Below are the code and all the weights of a small trained network. Each question names an input and a target symbol and asks about switching units off, where a switched-off unit gives its printed mean instead of its output.

import numpy as np


def w(rows, s, z=0):
    codes = np.array(rows[::2]) - 128.0
    scale = np.full(codes.shape[1], s)
    scale[-1] = z or s
    return codes * scale


def f(y):
    return y / 2 * (1 + np.tanh(0.7978845608 * (y + 0.044715 * y**3)))


def softmax(a):
    e = np.exp(a - a.max(-1, keepdims=True))
    return e / e.sum(-1, keepdims=True)


def log_softmax(a):
    a = a - a.max(-1, keepdims=True)
    return a - np.log(np.exp(a).sum(-1, keepdims=True))


def net(x, mask):
    ids = ['γεηλξπσω'.index(c) for c in x.split()]
    T = len(ids)
    res = E[ids] + P[:T]
    q, k, v = (res @ M[0].T for M in (Q, K, V))
    z = softmax(np.where(np.tri(T) > 0, q @ k.T / 3**0.5, -1e9)) @ v
    res = res + np.where(mask[0], z, O[0][:, -1]) @ O[0][:, :-1]
    y = f(res @ A[0][:, :-1].T + A[0][:, -1])
    res = res + np.where(mask[1:25], y, B[0][:, -1]) @ B[0][:, :-1]
    return log_softmax(res[-1] @ U[:, :-1].T + U[:, -1])


Q, K, V, O, A, B = {}, {}, {}, {}, {}, {}
E = w([
[52,60,93,98],'γ',
[97,43,93,114],'ε',
[97,68,72,99],'η',
[173,73,48,92],'λ',
[144,146,2,39],'ξ',
[198,83,208,153],'π',
[192,178,161,90],'σ',
[45,219,138,75],'ω',
],0.006)
P = w([
[150,83,196,9],'0',
[159,62,77,43],'1',
[149,183,207,124],'2',
[173,85,16,108],'3',
[135,199,206,159],'4',
[145,99,2,139],'5',
[151,218,242,172],'6',
],0.0065)
Q[0] = w([
[115,2,71,24],'h0',
[114,194,220,130],'h0',
[180,189,196,154],'h0',
],0.032)
K[0] = w([
[146,116,167,3],'h0',
[187,196,94,195],'h0',
[89,186,106,189],'h0',
],0.029)
V[0] = w([
[170,149,217,131],'h0',
[1,146,162,122],'h0',
[138,232,115,59],'h0',
],0.033)
O[0] = w([
[73,211,53,168,226],'h0',
[16,61,147,79,1],'h0',
[138,52,120,250,218],'h0',
],0.024,0.0042)
A[0] = w([
[180,154,165,134,41],'n0',
[215,61,77,52,188],'n1',
[79,107,113,44,2],'n2',
[148,72,148,92,26],'n3',
[104,92,123,106,123],'n4',
[133,186,127,68,83],'n5',
[146,150,225,122,155],'n6',
[117,75,117,35,198],'n7',
[127,160,141,58,20],'n8',
[179,102,79,96,115],'n9',
[168,55,105,65,28],'n10',
[131,208,236,107,120],'n11',
[138,75,188,155,66],'n12',
[118,141,146,120,94],'n13',
[122,149,203,99,223],'n14',
[136,162,180,110,86],'n15',
[111,125,167,94,177],'n16',
[144,136,117,105,116],'n17',
[172,155,189,146,180],'n18',
[83,121,130,147,212],'n19',
[179,145,102,88,80],'n20',
[120,142,148,121,96],'n21',
[110,177,252,119,59],'n22',
[123,160,156,145,51],'n23',
],0.013,0.0068)
B[0] = w([
[97,167,141,114,178],'n0',
[19,71,117,166,254],'n1',
[79,228,69,50,173],'n2',
[180,183,146,102,150],'n3',
[162,131,84,143,154],'n4',
[116,160,215,120,184],'n5',
[94,96,164,185,166],'n6',
[208,23,154,123,220],'n7',
[106,132,252,145,158],'n8',
[86,129,129,94,178],'n9',
[203,216,122,148,167],'n10',
[144,172,97,65,166],'n11',
[109,167,199,97,173],'n12',
[82,127,127,99,125],'n13',
[68,126,40,128,178],'n14',
[156,144,103,97,140],'n15',
[126,70,102,120,166],'n16',
[122,127,112,108,146],'n17',
[159,154,82,167,208],'n18',
[187,120,164,82,172],'n19',
[135,122,114,69,183],'n20',
[82,129,112,110,125],'n21',
[144,66,138,154,144],'n22',
[135,90,113,113,139],'n23',
],0.027,0.015)
U = w([
[183,189,62,89,67],'γ',
[109,184,119,79,44],'ε',
[145,92,86,159,119],'η',
[96,210,19,123,72],'λ',
[106,190,146,178,74],'ξ',
[166,255,89,100,193],'π',
[206,209,75,173,255],'σ',
[198,183,152,126,175],'ω',
],0.0038,0.0049)

Each question gives the input, a string of symbols that net reads in full, and the target symbol t.
The units are the heads (3 rows each of Q, K, V and O) and the neurons (one row each of A and B). Each row of codes is followed by its name. A weight is (code - 128) times the scale printed after its matrix; where a second scale follows, it is the last column's (O, A, B and U).
mask holds one flag per unit, heads first, then neurons. A switched-off unit (its flag False) gives its mean, the last column of its rows in O or B, instead of its output. The means were averaged over made-up inputs and are rounded, as every weight is.
A unit's drop is (log p(t) with every unit on - log p(t) with that unit switched off) / (log p(t) with every unit on - log p(t) with every unit switched off).
The circuit of an input: a set's keep is (log p(t) with only the set's units on - log p(t) with every unit switched off) / (log p(t) with every unit on - log p(t) with every unit switched off). Starting from the 12 units with the biggest drops (on a tie, the unit counted first), units are removed one at a time, each time the one whose removal leaves the highest keep (on an exact tie, the one counted first), for as long as the keep stays at least 0.8.
circuit, biggest first: the units of the circuit, biggest drop first
unit that matters most: the unit with the biggest drop
top k neurons: the k neurons with the biggest drops, biggest first
drop when u is switched off: that unit's drop, to one decimal
input η ε η π η σ ε, target σ: top neuron : (n18)
input ω ξ ε, target ω: circuit, biggest first : (h0; n12; n1)
input ξ λ ε π η, target π: circuit, biggest first : (n1; n7)
input ε ε η γ, target ε: circuit, biggest first : (h0; n8; n18)
input ξ ε γ, target ξ: top 2 neurons : (n12; n7)
input ε ε π ξ ω σ π, target ω: top 2 neurons : (n19; n1)
input η σ η ε, target η: circuit, biggest first : (h0; n7; n1)
input ε γ ε, target ε: top 2 neurons : (n2; n11)
input ε γ γ, target γ: circuit, biggest first : (n2; h0; n7)
input ω γ ω σ ε, target ω: top 3 neurons : (n1; n19; n14)
input η λ σ ω γ λ ω, target ω: top 2 neurons : (n19; n1)
input π η η ε η λ ε, target λ: top 3 neurons : (n14; n11; n1)
input σ λ λ π, target σ: circuit, biggest first : (h0; n1)
input ω η ε σ, target ω: circuit, biggest first : (h0; n19; n1)
input λ π π γ, target λ: top 2 neurons : (n7; n1)
input η η σ ξ, target η: circuit, biggest first : (h0; n7; n1)
input σ γ π σ η, target σ: top neuron : (n1)
input ξ ε λ η, target ξ: circuit, biggest first : (h0; n12; n1)
input ω η η π, target ω: top 3 neurons : (n19; n12; n1)
input ξ π σ ω η, target ω: circuit, biggest first : (h0; n1; n19)
input η ε σ η λ, target σ: unit that matters most : n18
input ξ η η, target ξ: top 2 neurons : (n12; n7)
input π σ λ, target σ: top 2 neurons : (n1; n2)
input π η ω σ η η η, target η: top 3 neurons : (n2; n5; n6)
input η ω σ η η λ ε, target λ: drop when n1 is switched off : 0.1
input ε ε π ε η ε, target ε: drop when n15 is switched off : 0.0
